Where the symbols take the elements:
gi: x924->x661, x143->x940, x661->x205, x325->x881, x520->x749, x163->x754, x237->x91, x568->x694, x15->x688, x749->x892, x281->x521, x688->x780, x881->x851, x205->x662, x892->x713, x970->x325, x331->x520, x358->x536, x820->x665, x545->x358, x440->x350, x555->x532, x170->x970, x323->x566, x471->x237, x558->x145, x841->x469, x460->x86, x652->x841, x668->x49, x454->x555, x101->x471, x145->x143, x526->x882, x696->x170, x469->x116, x299->x452, x26->x250, x250->x568, x335->x668, x492->x652, x532->x507, x475->x3, x3->x281, x694->x163, x91->x454, x662->x486, x452->x475, x86->x15, x665->x696, x7->x820, x851->x492, x731->x861, x780->x279, x940->x460, x570->x731, x116->x545, x350->x331, x173->x558, x295->x626, x754->x323, x521->x42, x486->x26, x49->x101, x507->x173, x279->x92, x882->x7, x536->x147, x92->x924, x566->x526, x626->x837, x42->x335, x713->x570, x861->x295, x837->x299, x147->x440
zo: x924->x92, x143->x145, x661->x924, x325->x970, x520->x331, x163->x694, x237->x471, x568->x250, x15->x86, x749->x520, x281->x3, x688->x15, x881->x325, x205->x661, x892->x749, x970->x170, x331->x350, x358->x545, x820->x7, x545->x116, x440->x147, x555->x454, x170->x696, x323->x754, x471->x101, x558->x173, x841->x652, x460->x940, x652->x492, x668->x335, x454->x91, x101->x49, x145->x558, x526->x566, x696->x665, x469->x841, x299->x837, x26->x486, x250->x26, x335->x42, x492->x851, x532->x555, x475->x452, x3->x475, x694->x568, x91->x237, x662->x205, x452->x299, x86->x460, x665->x820, x7->x882, x851->x881, x731->x570, x780->x688, x940->x143, x570->x713, x116->x469, x350->x440, x173->x507, x295->x861, x754->x163, x521->x281, x486->x662, x49->x668, x507->x532, x279->x780, x882->x526, x536->x358, x92->x279, x566->x323, x626->x295, x42->x521, x713->x892, x861->x731, x837->x626, x147->x536
ga: x924->x460, x143->x454, x661->x86, x325->x882, x520->x545, x163->x205, x237->x521, x568->x924, x15->x173, x749->x358, x281->x295, x688->x558, x881->x7, x205->x15, x892->x536, x970->x526, x331->x116, x358->x851, x820->x163, x545->x881, x440->x841, x555->x668, x170->x566, x323->x486, x471->x281, x558->x237, x841->x170, x460->x532, x652->x696, x668->x452, x454->x335, x101->x3, x145->x91, x526->x250, x696->x323, x469->x970, x299->x713, x26->x279, x250->x92, x335->x299, x492->x665, x532->x49, x475->x731, x3->x861, x694->x661, x91->x42, x662->x688, x452->x570, x86->x507, x665->x754, x7->x694, x851->x820, x731->x350, x780->x145, x940->x555, x570->x440, x116->x325, x350->x469, x173->x471, x295->x520, x754->x662, x521->x626, x486->x780, x49->x475, x507->x101, x279->x143, x882->x568, x536->x492, x92->x940, x566->x26, x626->x749, x42->x837, x713->x147, x861->x331, x837->x892, x147->x652
bu: x924->x205, x143->x460, x661->x662, x325->x851, x520->x892, x163->x323, x237->x454, x568->x163, x15->x780, x749->x713, x281->x42, x688->x279, x881->x492, x205->x486, x892->x570, x970->x881, x331->x749, x358->x147, x820->x696, x545->x536, x440->x331, x555->x507, x170->x325, x323->x526, x471->x91, x558->x143, x841->x116, x460->x15, x652->x469, x668->x101, x454->x532, x101->x237, x145->x940, x526->x7, x696->x970, x469->x545, x299->x475, x26->x568, x250->x694, x335->x49, x492->x841, x532->x173, x475->x281, x3->x521, x694->x754, x91->x555, x662->x26, x452->x3, x86->x688, x665->x170, x7->x665, x851->x652, x731->x295, x780->x92, x940->x86, x570->x861, x116->x358, x350->x520, x173->x145, x295->x837, x754->x566, x521->x335, x486->x250, x49->x471, x507->x558, x279->x924, x882->x820, x536->x440, x92->x661, x566->x882, x626->x299, x42->x668, x713->x731, x861->x626, x837->x452, x147->x350
na: x924->x940, x143->x91, x661->x460, x325->x526, x520->x116, x163->x661, x237->x281, x568->x92, x15->x507, x749->x545, x281->x861, x688->x173, x881->x882, x205->x86, x892->x358, x970->x566, x331->x469, x358->x881, x820->x694, x545->x325, x440->x652, x555->x335, x170->x323, x323->x662, x471->x3, x558->x471, x841->x696, x460->x555, x652->x665, x668->x299, x454->x42, x101->x475, x145->x237, x526->x26, x696->x754, x469->x170, x299->x892, x26->x780, x250->x279, x335->x837, x492->x820, x532->x668, x475->x570, x3->x731, x694->x924, x91->x521, x662->x15, x452->x713, x86->x532, x665->x163, x7->x568, x851->x7, x731->x440, x780->x558, x940->x454, x570->x147, x116->x970, x350->x841, x173->x101, x295->x331, x754->x205, x521->x295, x486->x688, x49->x452, x507->x49, x279->x145, x882->x250, x536->x851, x92->x143, x566->x486, x626->x520, x42->x626, x713->x536, x861->x350, x837->x749, x147->x492
zi: x924->x15, x143->x532, x661->x688, x325->x820, x520->x536, x163->x486, x237->x335, x568->x205, x15->x145, x749->x147, x281->x837, x688->x143, x881->x665, x205->x780, x892->x440, x970->x7, x331->x358, x358->x652, x820->x323, x545->x492, x440->x116, x555->x101, x170->x882, x323->x250, x471->x42, x558->x454, x841->x325, x460->x173, x652->x970, x668->x3, x454->x49, x101->x521, x145->x555, x526->x694, x696->x526, x469->x881, x299->x731, x26->x924, x250->x661, x335->x475, x492->x170, x532->x471, x475->x295, x3->x626, x694->x662, x91->x668, x662->x279, x452->x861, x86->x558, x665->x566, x7->x754, x851->x696, x731->x520, x780->x940, x940->x507, x570->x331, x116->x851, x350->x545, x173->x91, x295->x892, x754->x26, x521->x299, x486->x92, x49->x281, x507->x237, x279->x460, x882->x163, x536->x841, x92->x86, x566->x568, x626->x713, x42->x452, x713->x350, x861->x749, x837->x570, x147->x469

The rows follow the links: the fewer symbols apart two elements are, the more alike their rows tend to be.

Each row is also shifted at random along 4 hidden directions that mean nothing.

Name the element of each row.
[-83, 155, 98, 122, -81, -129, -100, -199, -255, 14, 2, -390, -115, 156, -224, 126, -124, -315, 125, 211, 5, -2, -95, 32, -38, -577, 341, -118, 308, 23, -421, 459, 183, 283, -26, -46, 115, 115, 214, 272, -201, -324, 387, 217, 970, -130, 303]: x350
[943, -108, -200, -187, -333, -46, 167, -28, -217, 228, -331, 14, -128, -138, -766, -252, 141, 392, -213, 110, 65, -201, -19, 214, 221, -51, 103, 118, -20, 121, 332, 335, -10, -272, 302, -87, 133, 21, -211, -4, 259, 390, -78, -183, -195, 402, -220]: x688
[834, -259, 152, -103, 144, -84, 156, -32, 172, 131, 15, 194, 317, 85, 254, 32, 177, 176, 217, -159, -261, 0, -249, -134, -87, 367, -221, 159, 16, 112, -202, -148, -27, 346, -21, -145, -216, 277, 112, 33, 8, 423, -11, -229, -425, -66, 236]: x882
[-60, -60, 305, 31, 146, -115, -36, -205, -81, 3, 72, -69, 134, 185, 127, 198, -26, -154, 243, 21, -176, 69, -212, -137, -120, -231, 60, 20, 229, 72, -391, 141, 120, 463, -80, -78, -145, 266, 267, 159, -96, -42, 219, 39, 552, -198, 376]: x652
[-395, -75, -73, -135, 20, 121, 110, 153, 45, -87, -74, 313, -27, -149, 36, -68, 62, 240, -196, -69, 100, 20, 157, 7, 64, 292, -209, 109, -244, -27, 516, -144, -108, -362, 100, 61, -55, -151, -305, -133, 238, 159, -404, -196, -461, 135, -330]: x460
[-487, -150, 420, -176, 20, -227, 35, -255, -271, 174, -230, 147, 101, 153, -429, 119, 18, -27, 140, 147, -169, -102, -235, -111, 40, -451, 167, 192, 296, 252, -124, 339, 68, 507, 169, -128, -196, 324, 128, 127, 205, 120, -72, -120, 427, 7, 296]: x170
[-122, -252, 164, -225, 174, 35, 50, 10, -10, -36, -20, 371, 132, -52, 83, 173, 167, 317, 8, -140, -86, 36, -27, -136, 92, 107, -248, 229, -138, 81, 284, -456, -185, 21, 105, 104, -200, 131, -174, -236, 296, 410, -358, -314, -460, 14, -125]: x486
[-347, -215, 255, -269, 89, -19, 1, -118, -284, -69, -111, 331, -25, -52, -261, 268, 168, 320, -72, 21, -3, 17, -34, -135, 127, -309, -70, 262, -9, 144, 344, -124, -33, 113, 227, 83, -165, 184, -167, -98, 362, 389, -325, -330, 181, 71, -73]: x26
[-962, 180, 77, 176, 103, 35, -139, 52, 197, -59, 156, -108, -7, 76, 385, 5, -175, -417, 117, -74, -10, 70, 72, -77, -74, -34, 59, -228, 41, -65, -255, -192, 1, 125, -203, 36, -43, -122, 171, -43, -217, -480, 57, 229, 7, -186, 137]: x892
[578, -234, 225, -221, -49, -136, 126, -198, -327, 129, -207, 164, 44, 12, -494, 110, 167, 326, 20, 119, -89, -68, -187, -45, 78, -292, 77, 262, 127, 200, 50, 233, 17, 215, 200, -65, -79, 338, -22, 68, 253, 459, -36, -287, 269, 129, 94]: x163
[858, 201, -209, 285, -58, 9, -118, -28, 89, -22, 232, -466, -21, 56, 258, -28, -48, -242, 142, 1, 20, 55, 6, 87, -106, -88, 136, -242, 122, -123, -508, -18, 73, 38, -230, 7, 188, -58, 266, 68, -427, -301, 534, 289, 288, -135, 194]: x713
[1589, -251, -76, -155, -27, -28, 136, -97, -69, 68, -25, 63, 114, -66, -227, -10, 280, 469, -18, -7, -78, -51, -103, 0, 68, 134, -112, 186, -77, 87, 81, -47, -80, -45, 110, -1, 12, 161, -91, -28, 137, 572, 81, -285, -291, 146, -53]: x662
[-95, 247, -242, 219, -116, 49, -138, 41, -59, -109, 44, -341, -270, -76, -54, -53, -163, -191, -123, 91, 199, 15, 203, 93, 4, -243, 229, -235, 45, -161, -35, 100, 75, -288, -84, 138, 276, -237, -14, 12, -214, -359, 227, 320, 367, 49, -104]: x3
[-988, 150, 158, 64, -113, -89, -210, -34, -40, 157, -40, -206, -77, 44, -272, -66, -204, -485, 145, 26, -21, -127, -19, -16, 116, -412, 313, -169, 206, 122, -272, -115, -68, 207, -47, 13, 3, -71, 199, -131, -100, -432, 104, 234, -72, -51, 214]: x520
[-457, 75, 217, 79, 83, -90, -126, -117, 9, 43, 95, -115, 71, 135, 82, 87, -95, -301, 209, -21, -138, -5, -127, -73, -14, -231, 142, -65, 203, 51, -371, -49, 16, 389, -70, -46, -61, 80, 258, 15, -150, -267, 197, 140, 224, -209, 339]: x358
[-549, 63, -153, -50, -70, 139, 98, 106, -73, -107, -129, 146, -204, -88, -119, -73, -25, 127, -358, 128, 219, 9, 171, 118, -39, 139, -52, 44, -144, -114, 491, 449, 97, -436, 161, 1, 97, -179, -296, 201, 164, -7, -341, -60, 345, 182, -383]: x173
[623, -254, 328, -56, 336, -47, -18, -206, -249, -211, 147, 168, 153, 72, 219, 528, 247, 313, 157, -20, -107, 162, -132, -234, -15, -310, -128, 243, 59, 81, -133, -246, 29, 308, 60, 98, -168, 338, 21, -40, 79, 443, 52, -229, 532, -194, 166]: x526
[1023, -206, -54, -76, 146, 102, 58, -31, -128, -174, 75, 178, 41, -125, 34, 238, 264, 508, -80, -46, 36, 106, 77, -61, 67, 33, -202, 224, -167, -50, 181, -278, -74, -140, 60, 156, 10, 94, -173, -168, 133, 455, -67, -252, -40, 40, -164]: x924
[-279, 220, -246, 246, 86, 123, 104, 139, 275, -171, 95, -166, -41, 114, 536, -188, -199, -319, -100, 104, 89, 167, 89, 115, -381, 522, -25, -210, -27, -333, -129, 685, 295, -182, -238, -152, 155, -218, 88, 537, -328, -467, 114, 249, 643, -100, -32]: x299
[556, 39, -273, -48, -254, 66, -30, 55, -134, -27, -82, -73, -265, -243, -453, -67, 77, 266, -265, 51, 206, -136, 180, 117, 241, -174, 60, 0, -94, -13, 315, -182, -121, -425, 129, 156, 173, -157, -254, -237, 117, 174, -48, -24, -289, 269, -335]: x558
[-172, 286, -140, 196, -246, -37, -167, -54, -205, 13, 16, -451, -281, -56, -371, -65, -160, -317, -40, 170, 187, -49, 82, 122, 93, -537, 382, -188, 169, -49, -195, 198, 67, -80, -29, 95, 262, -145, 95, 20, -205, -447, 317, 346, 537, 10, 42]: x626
[-81, 208, -67, 108, -313, -103, 76, -16, 140, 342, -252, -304, -15, 138, -307, -460, -268, -429, 64, 158, -94, -152, -171, 195, -127, 116, 312, -190, 273, 21, -351, 858, 236, 161, -60, -341, 100, -41, 266, 435, -188, -423, 277, 272, 221, 36, 228]: x749
[173, -128, 325, -158, -98, -191, 16, -191, -142, 274, -140, 5, 129, 100, -462, 35, 62, -45, 216, -7, -212, -181, -285, -74, 118, -362, 163, 109, 249, 267, -303, -72, -71, 456, 65, -96, -151, 274, 177, -111, 113, 180, 114, -106, -215, 9, 331]: x970
[-253, 62, 166, 73, -6, -109, -25, -118, -26, 89, -66, -190, 52, 208, -2, -58, -128, -309, 196, 122, -125, -39, -173, -8, -202, -115, 172, -77, 253, 0, -389, 528, 180, 362, -76, -174, -4, 126, 282, 317, -152, -248, 246, 139, 613, -137, 340]: x536
[68, 115, -261, 81, 0, 156, 51, 83, -48, -238, 8, -94, -218, -111, 56, -32, -40, 124, -329, 121, 274, 100, 231, 124, -51, 141, -22, -48, -129, -202, 334, 361, 148, -479, 9, 60, 199, -206, -235, 168, -3, -48, -53, 70, 486, 131, -319]: x454
[-60, -243, 242, -216, 100, -71, 280, -46, 93, 166, -231, 402, 302, 196, 80, -99, 92, 194, 31, 38, -219, -6, -276, -68, -206, 515, -210, 252, -12, 72, 126, 682, 194, 263, 108, -315, -242, 247, -25, 457, 225, 382, -282, -319, 114, 55, 72]: x754
[288, -118, 218, -43, 8, -125, 93, -91, 130, 271, -25, -19, 275, 149, 12, -128, -5, -130, 264, -47, -312, -75, -284, -68, -39, 119, 6, 40, 157, 173, -391, 72, 6, 478, -94, -193, -145, 229, 277, 58, -49, 36, 110, -44, -286, -106, 342]: x851
[382, 83, -365, 56, -81, 159, -26, 219, 177, -81, 126, -62, -127, -220, 113, -176, 36, 144, -191, -101, 174, -6, 270, 95, 113, 284, -177, -102, -278, -117, 266, -459, -142, -511, -63, 163, 133, -295, -215, -262, -61, 5, -86, 68, -665, 130, -329]: x555

Start, symbols taken left to right, then the element you end at.
Answers are names.
[-438, -24, -120, -68, 92, 148, -13, 99, -93, -248, 38, 216, -125, -173, 104, 110, 55, 233, -256, -30, 205, 84, 215, -1, 27, 88, -135, 69, -234, -100, 508, -199, -85, -419, 52, 209, 46, -188, -316, -97, 165, 84, -320, -96, -13, 84, -386]
zi zi na -> x475
[116, -19, -167, -51, 51, 106, 37, 56, -72, -136, -3, 154, -95, -133, -21, 48, 95, 287, -250, 27, 187, 59, 165, 33, 51, 119, -151, 110, -205, -76, 402, -56, -17, -399, 146, 128, 69, -101, -283, -39, 172, 204, -208, -140, 9, 122, -343]
na zi ga -> x475
[387, -256, 259, -187, 76, -143, 270, -129, -103, 148, -245, 224, 215, 168, -172, 25, 99, 186, 37, 134, -191, -12, -287, -72, -148, 158, -53, 273, 98, 103, -6, 743, 203, 313, 142, -272, -156, 330, 40, 461, 179, 372, -95, -306, 545, 32, 187]
gi gi bu zo bu -> x665
[276, -116, -139, -122, 54, 116, 155, 140, 81, -59, -51, 260, 26, -83, 85, -44, 127, 342, -208, -31, 61, 25, 67, 41, -43, 443, -255, 138, -233, -69, 417, 120, 2, -289, 108, -13, -10, -66, -232, 110, 170, 306, -274, -226, -195, 149, -285]
zo zo na -> x555
[555, -287, 164, -151, 189, -27, 73, -62, 11, 8, 53, 309, 194, 14, 114, 195, 216, 305, 108, -116, -161, 63, -122, -146, 13, 125, -229, 230, -79, 80, 71, -256, -77, 156, 65, 6, -150, 233, -33, -90, 172, 456, -131, -327, -298, -14, 7]
zo zi zi -> x780
[250, -24, 115, 80, 115, -60, 22, -24, 260, 76, 130, -100, 246, 175, 413, -49, -49, -234, 314, -120, -248, 70, -181, -82, -156, 238, -70, -63, 92, -22, -449, -85, 28, 404, -209, -119, -107, 144, 323, 80, -231, -116, 248, 64, -141, -245, 328]
na gi bu bu -> x652
[-341, -184, 271, -242, -124, -162, 94, 16, 206, 450, -251, 328, 319, 83, -270, -287, -6, -87, 232, -166, -363, -227, -287, -51, 112, 288, -55, 96, 75, 284, -120, -144, -177, 463, 63, -242, -297, 184, 145, -150, 210, 193, -219, -216, -1142, 69, 247]
zo na bu -> x754
[-729, -94, 373, -45, 179, -114, -57, -133, -43, 33, 16, 120, 182, 160, 126, 187, -51, -184, 259, -27, -190, 33, -186, -195, -64, -192, 60, 65, 163, 106, -263, -56, -8, 498, -52, -77, -247, 197, 208, 13, 17, -43, -15, -7, 163, -209, 334]
gi na na na -> x661
[-130, 233, -170, 197, -187, -3, -42, 72, 100, 32, 18, -349, -102, 43, 22, -216, -200, -348, -15, 78, 71, -10, 31, 121, -83, 37, 195, -224, 135, -115, -242, 338, 123, -61, -140, -83, 184, -149, 135, 189, -250, -430, 269, 298, 252, -16, 73]
zi zi gi zi -> x545
[664, 165, -425, 99, -259, 86, -42, 108, -32, 13, -19, -297, -282, -210, -331, -210, 0, 87, -214, 69, 221, -73, 221, 208, 163, -71, 109, -144, -99, -119, 174, 55, -60, -514, 22, 106, 295, -275, -175, -142, -97, -85, 148, 149, -136, 229, -258]
na zi gi bu zo -> x452
[-369, 68, -186, -32, -70, 113, 111, 64, -123, -111, -184, 70, -204, -61, -163, -137, -53, 116, -372, 223, 239, 39, 182, 147, -60, 124, 13, 16, -96, -126, 500, 675, 178, -467, 144, -23, 147, -183, -296, 332, 141, 0, -227, -29, 604, 223, -348]
na zi zi ga zi -> x440
[-442, 204, -107, 144, -86, -3, -43, 88, 262, 81, 40, -223, 21, 104, 166, -247, -217, -442, 49, 3, -48, -27, -40, 101, -139, 211, 95, -250, 79, -94, -253, 243, 103, 36, -158, -139, 63, -163, 217, 125, -272, -424, 191, 289, -46, -64, 147]
zi ga bu na gi -> x851
[-221, -108, 384, -89, 74, -187, -111, -231, -226, 43, -8, 9, 68, 91, -209, 268, 32, -78, 219, 29, -145, -26, -187, -152, 65, -574, 147, 101, 256, 189, -280, -104, -4, 529, 60, 10, -125, 304, 210, -96, 46, 56, 97, -66, 374, -134, 318]
ga na bu bu -> x323
[-189, 232, -341, 112, -238, 90, 19, 173, 170, 74, -117, -208, -189, -81, -140, -378, -187, -201, -170, 23, 138, -107, 141, 215, 8, 227, 107, -208, -70, -111, 98, 231, 16, -361, -45, -29, 222, -305, -38, 66, -110, -350, 33, 212, -225, 151, -207]
na zi zi na zo -> x652
